Below is a small trained network, with its code and all its weights. Each question gives an input and a class and asks what happens when units are switched off, that is, made to give their printed mean instead of their output.

import numpy as np


def w(rows, s, z=0):
    codes = np.array(rows[::2]) - 128.0
    scale = np.full(codes.shape[1], s)
    scale[-1] = z or s
    return codes * scale


def f(y):
    return y / 2 * (1 + np.tanh(0.7978845608 * (y + 0.044715 * y**3)))


def log_softmax(a):
    a = a - a.max(-1, keepdims=True)
    return a - np.log(np.exp(a).sum(-1, keepdims=True))


def net(x, mask):
    res = np.array(x, float).reshape(1, 4) / 4 @ E
    y = f(res @ A[0][:, :-1].T + A[0][:, -1])
    res = res + np.where(mask, y, B[0][:, -1]) @ B[0][:, :-1]
    return log_softmax(res[-1] @ U[:, :-1].T + U[:, -1])


A, B = {}, {}
E = w([
[81,24,1,83,55,96,95,194,144,90,82,117],'x0',
[127,178,131,27,136,26,28,120,209,146,77,189],'x1',
[102,81,141,204,84,140,100,55,100,218,53,221],'x2',
[192,148,114,103,216,183,83,120,8,118,92,120],'x3',
],0.0099)
A[0] = w([
[141,47,56,163,92,154,104,162,94,111,80,102,242],'neuron 0',
[123,83,114,234,65,166,216,185,98,117,168,71,97],'neuron 1',
[137,122,77,42,160,136,108,217,96,58,152,43,230],'neuron 2',
[139,158,177,91,128,90,144,67,110,153,161,116,112],'neuron 3',
[99,155,148,118,123,119,169,149,130,123,147,64,46],'neuron 4',
[159,150,201,99,95,106,140,101,171,146,195,104,191],'neuron 5',
[128,164,155,156,145,135,102,85,92,132,82,139,252],'neuron 6',
[119,122,109,159,122,148,192,134,130,96,142,73,148],'neuron 7',
[173,116,160,177,173,156,203,97,77,147,118,54,87],'neuron 8',
[100,110,68,119,99,54,48,144,128,113,27,169,194],'neuron 9',
[149,91,143,126,171,198,124,64,47,180,133,155,59],'neuron 10',
[9,56,83,147,2,94,159,174,169,108,157,98,146],'neuron 11',
],0.0099,0.0041)
B[0] = w([
[109,55,37,49,106,134,161,119,229,171,115,166,213],'neuron 0',
[136,212,213,177,182,173,141,110,85,97,140,108,224],'neuron 1',
[248,175,141,2,137,183,169,215,188,42,216,55,239],'neuron 2',
[130,134,143,114,183,119,181,92,132,160,94,92,163],'neuron 3',
[88,89,150,185,164,93,121,164,116,77,89,129,149],'neuron 4',
[136,114,70,109,124,98,205,133,189,136,74,160,176],'neuron 5',
[83,108,81,172,90,91,151,92,172,198,124,81,189],'neuron 6',
[83,174,177,158,218,203,149,139,103,122,153,159,176],'neuron 7',
[151,145,96,95,39,176,119,190,143,146,197,55,197],'neuron 8',
[125,105,81,108,7,96,92,83,208,150,72,95,236],'neuron 9',
[142,120,81,156,55,59,32,92,89,150,124,43,196],'neuron 10',
[13,86,9,60,90,170,146,51,214,157,82,200,249],'neuron 11',
],0.0088,0.018)
U = w([
[113,104,210,172,170,47,150,166,148,60,115,195,8],'0',
[172,167,239,95,190,198,216,194,128,1,193,171,70],'1',
[148,173,252,190,120,93,42,39,63,152,148,118,124],'2',
[123,98,227,120,127,131,88,148,110,106,103,183,25],'3',
[51,86,30,105,76,128,148,18,186,202,52,196,251],'4',
[190,127,81,76,66,105,52,199,159,86,174,61,202],'5',
],0.0074,0.0025)

Each question gives the input, the list of numbers given to net, and the class t.
The units are the neurons (one row each of A and B). Each row of codes is followed by its name. A weight is (code - 128) times the scale printed after its matrix; where a second scale follows, it is the last column's (A, B and U).
mask holds one flag per neuron, in row order. A switched-off neuron (its flag False) gives its mean, the last column of its row in B, instead of its output. The means were averaged over made-up inputs and are rounded, as every weight is.
A unit's drop is (log p(t) with every unit on - log p(t) with that unit switched off) / (log p(t) with every unit on - log p(t) with every unit switched off).
The circuit of an input: a set's keep is (log p(t) with only the set's units on - log p(t) with every unit switched off) / (log p(t) with every unit on - log p(t) with every unit switched off). Starting from all 12 units, units are removed one at a time, each time the one whose removal leaves the highest keep (on an exact tie, the one counted first), for as long as the keep stays at least 0.8.
circuit, biggest first: the units of the circuit, biggest drop first
k most important neurons: the k neurons with the biggest drops, biggest first
drop of u: that unit's drop, to one decimal
input [3,7,1,5], class 5: circuit, biggest first => neuron 11
input [-7,-3,1,-2], class 2: circuit, biggest first => neuron 11; neuron 0
input [7,-1,-8,7], class 1: 2 most important neurons => neuron 2; neuron 10
input [-7,-4,3,2], class 2: 3 most important neurons => neuron 2; neuron 11; neuron 0
input [-1,-6,4,3], class 2: circuit, biggest first => neuron 11; neuron 1
input [-8,-4,0,-2], class 2: circuit, biggest first => neuron 2; neuron 11
input [-4,-6,-6,8], class 1: 4 most important neurons => neuron 9; neuron 7; neuron 1; neuron 2
input [1,-6,4,7], class 5: 2 most important neurons => neuron 11; neuron 8
input [-4,2,-3,-2], class 0: 2 most important neurons => neuron 11; neuron 2
input [-2,-6,6,5], class 5: 2 most important neurons => neuron 8; neuron 11
input [-6,-8,2,5], class 2: 2 most important neurons => neuron 2; neuron 1
input [-4,-2,2,7], class 5: 3 most important neurons => neuron 8; neuron 11; neuron 1
input [5,-4,2,7], class 5: drop of neuron 11 => 0.3
input [4,6,-7,-7], class 4: drop of neuron 11 => 8.3
input [4,-8,0,5], class 1: circuit, biggest first => neuron 1
input [-3,-6,2,-2], class 2: drop of neuron 2 => 0.4
